X =
[[126 149 134 124 136 143 145 110 111]
 [121 116 126 128 133 117 115 138 133]
 [122 102 127 131 134 108 103 154 144]
 [141 127 120 133 109 129 131 129 141]
 [136 130 123 130 116 131 133 126 133]
 [121 118 131 130 142 118 116 144 134]
 [140 129 122 133 113 131 133 129 139]
 [130 155 137 126 136 148 151 108 111]
 [126 137 130 125 131 134 135 118 119]
 [125 101 122 131 125 107 103 152 147]
 [124 123 122 124 123 122 123 125 126]
 [124 121 121 124 121 122 122 124 126]
 [124 143 139 127 145 138 139 121 116]
 [127 149 136 126 138 143 146 112 113]
 [121 116 131 130 142 117 114 145 135]
 [125 103 122 130 126 108 105 150 144]]
X[0,0]	126
X[1]	[121, 116, 126, 128, 133, 117, 115, 138, 133]
X[3,3]	133
X[10,5]	122
X[2,5]	108
X[14,2]	131
X[15]	[125, 103, 122, 130, 126, 108, 105, 150, 144]
X[:, 1]	[149, 116, 102, 127, 130, 118, 129, 155, 137, 101, 123, 121, 143, 149, 116, 103]
X[9]	[125, 101, 122, 131, 125, 107, 103, 152, 147]
X[0,4]	136
X[3,5]	129
X[10]	[124, 123, 122, 124, 123, 122, 123, 125, 126]
X[2,3]	131
X[10,0]	124
X[12]	[124, 143, 139, 127, 145, 138, 139, 121, 116]
X[12,0]	124
X[:, 4]	[136, 133, 134, 109, 116, 142, 113, 136, 131, 125, 123, 121, 145, 138, 142, 126]
X[5,6]	116
X[10,6]	123
X[5,4]	142
X[12,7]	121
X[10,7]	125
X[0]	[126, 149, 134, 124, 136, 143, 145, 110, 111]
X[6,3]	133
X[2,4]	134
X[2]	[122, 102, 127, 131, 134, 108, 103, 154, 144]
X[:, 3]	[124, 128, 131, 133, 130, 130, 133, 126, 125, 131, 124, 124, 127, 126, 130, 130]
X[8,2]	130
X[5,0]	121
X[8,6]	135
X[14,3]	130
X[1,8]	133
X[2,0]	122

grid = [ 99 124 151 115 131 123 138 119 109 137 149 147 140 108 134 100]
grid[0] = 99
grid[6] = 138
grid[12] = 140
grid[11] = 147
grid[14] = 134
grid[8] = 109

A = [119, 152, 150, 145, 118]
A[0] = 119
A[1] = 152
A[4] = 118

a = [129, 106, 104, 136, 152, 130, 127, 116, 121]
a[0] -> 129
a[5] -> 130
a[1] -> 106

m =
[[141 146 138 131 117 122]
 [130 127 127 135 126 149]
 [127 125 126 132 128 141]
 [134 139 133 126 123 116]
 [129 126 127 134 127 147]
 [116 113 120 121 139 122]
 [123 122 125 125 133 124]
 [141 145 137 134 116 130]]
m[0,0] = 141
m[:, 5] = [122, 149, 141, 116, 147, 122, 124, 130]
m[1] = [130, 127, 127, 135, 126, 149]
m[6,2] = 125
m[1,0] = 130
m[5,4] = 139
m[0] = [141, 146, 138, 131, 117, 122]
m[2] = [127, 125, 126, 132, 128, 141]
m[3,5] = 116
m[7] = [141, 145, 137, 134, 116, 130]
m[:, 2] = [138, 127, 126, 133, 127, 120, 125, 137]
m[4] = [129, 126, 127, 134, 127, 147]
m[6,4] = 133
m[3,1] = 139
m[4,2] = 127
m[6] = [123, 122, 125, 125, 133, 124]
m[6,1] = 122
m[4,4] = 127
m[1,5] = 149

M =
[[129 131 129 128]
 [127 131 129 123]
 [117 116 121 119]
 [118 117 122 120]
 [145 151 141 134]
 [132 129 128 141]
 [145 151 140 136]]
M[0,0] -> 129
M[:, 3] -> [128, 123, 119, 120, 134, 141, 136]
M[1] -> [127, 131, 129, 123]
M[:, 1] -> [131, 131, 116, 117, 151, 129, 151]
M[5,2] -> 128
M[3,0] -> 118
M[5,0] -> 132
M[1,3] -> 123
M[3,1] -> 117
M[0,2] -> 129
M[2] -> [117, 116, 121, 119]

W =
[[125 128 128 128 131 129 127 127 127 126 130 129 124 129 127 125]
 [125 123 136 126 117 138 123 133 142 133 131 120 132 123 127 152]
 [119 124 136 126 128 138 120 128 136 127 135 125 121 127 124 138]
 [119 122 139 125 121 141 119 131 142 130 135 122 125 124 125 150]
 [138 127 129 129 112 128 131 135 137 137 121 121 143 121 132 148]
 [131 130 124 129 130 123 131 127 123 128 125 131 129 130 129 119]
 [139 131 123 130 122 121 135 130 125 132 120 127 139 126 132 127]
 [125 125 133 127 121 134 124 131 137 130 130 123 129 125 127 143]
 [129 127 130 128 124 130 128 130 132 131 127 125 132 126 129 136]
 [132 132 121 130 134 120 133 125 118 126 124 133 128 131 130 112]
 [126 127 130 127 126 131 126 129 131 128 130 127 127 127 127 133]
 [112 125 134 126 141 136 119 123 127 119 140 132 110 133 122 120]
 [144 130 122 131 115 119 138 133 128 136 116 125 147 123 134 136]]
W[0, 0] = 125
W[9, 14] = 130
W[:, 10] = [130, 131, 135, 135, 121, 125, 120, 130, 127, 124, 130, 140, 116]
W[:, 2] = [128, 136, 136, 139, 129, 124, 123, 133, 130, 121, 130, 134, 122]
W[:, 8] = [127, 142, 136, 142, 137, 123, 125, 137, 132, 118, 131, 127, 128]
W[9, 7] = 125
W[1, 4] = 117
W[0] = [125, 128, 128, 128, 131, 129, 127, 127, 127, 126, 130, 129, 124, 129, 127, 125]
W[2, 4] = 128
W[0, 1] = 128
W[9] = [132, 132, 121, 130, 134, 120, 133, 125, 118, 126, 124, 133, 128, 131, 130, 112]
W[:, 13] = [129, 123, 127, 124, 121, 130, 126, 125, 126, 131, 127, 133, 123]
W[:, 1] = [128, 123, 124, 122, 127, 130, 131, 125, 127, 132, 127, 125, 130]
W[1, 2] = 136
W[6, 7] = 130
W[:, 5] = [129, 138, 138, 141, 128, 123, 121, 134, 130, 120, 131, 136, 119]
W[11, 7] = 123
W[1, 1] = 123
W[7, 9] = 130
W[1, 7] = 133
W[1, 8] = 142
W[1, 0] = 125
W[1, 13] = 123
W[3] = [119, 122, 139, 125, 121, 141, 119, 131, 142, 130, 135, 122, 125, 124, 125, 150]
W[4, 4] = 112
W[6] = [139, 131, 123, 130, 122, 121, 135, 130, 125, 132, 120, 127, 139, 126, 132, 127]
W[3, 6] = 119
W[10, 13] = 127
W[6, 8] = 125
W[:, 4] = [131, 117, 128, 121, 112, 130, 122, 121, 124, 134, 126, 141, 115]
W[8, 2] = 130
W[:, 6] = [127, 123, 120, 119, 131, 131, 135, 124, 128, 133, 126, 119, 138]
W[6, 15] = 127
W[12, 10] = 116
W[0, 10] = 130
W[:, 9] = [126, 133, 127, 130, 137, 128, 132, 130, 131, 126, 128, 119, 136]
W[6, 6] = 135

x = [132 103 106 125]
x[0] -> 132
x[2] -> 106
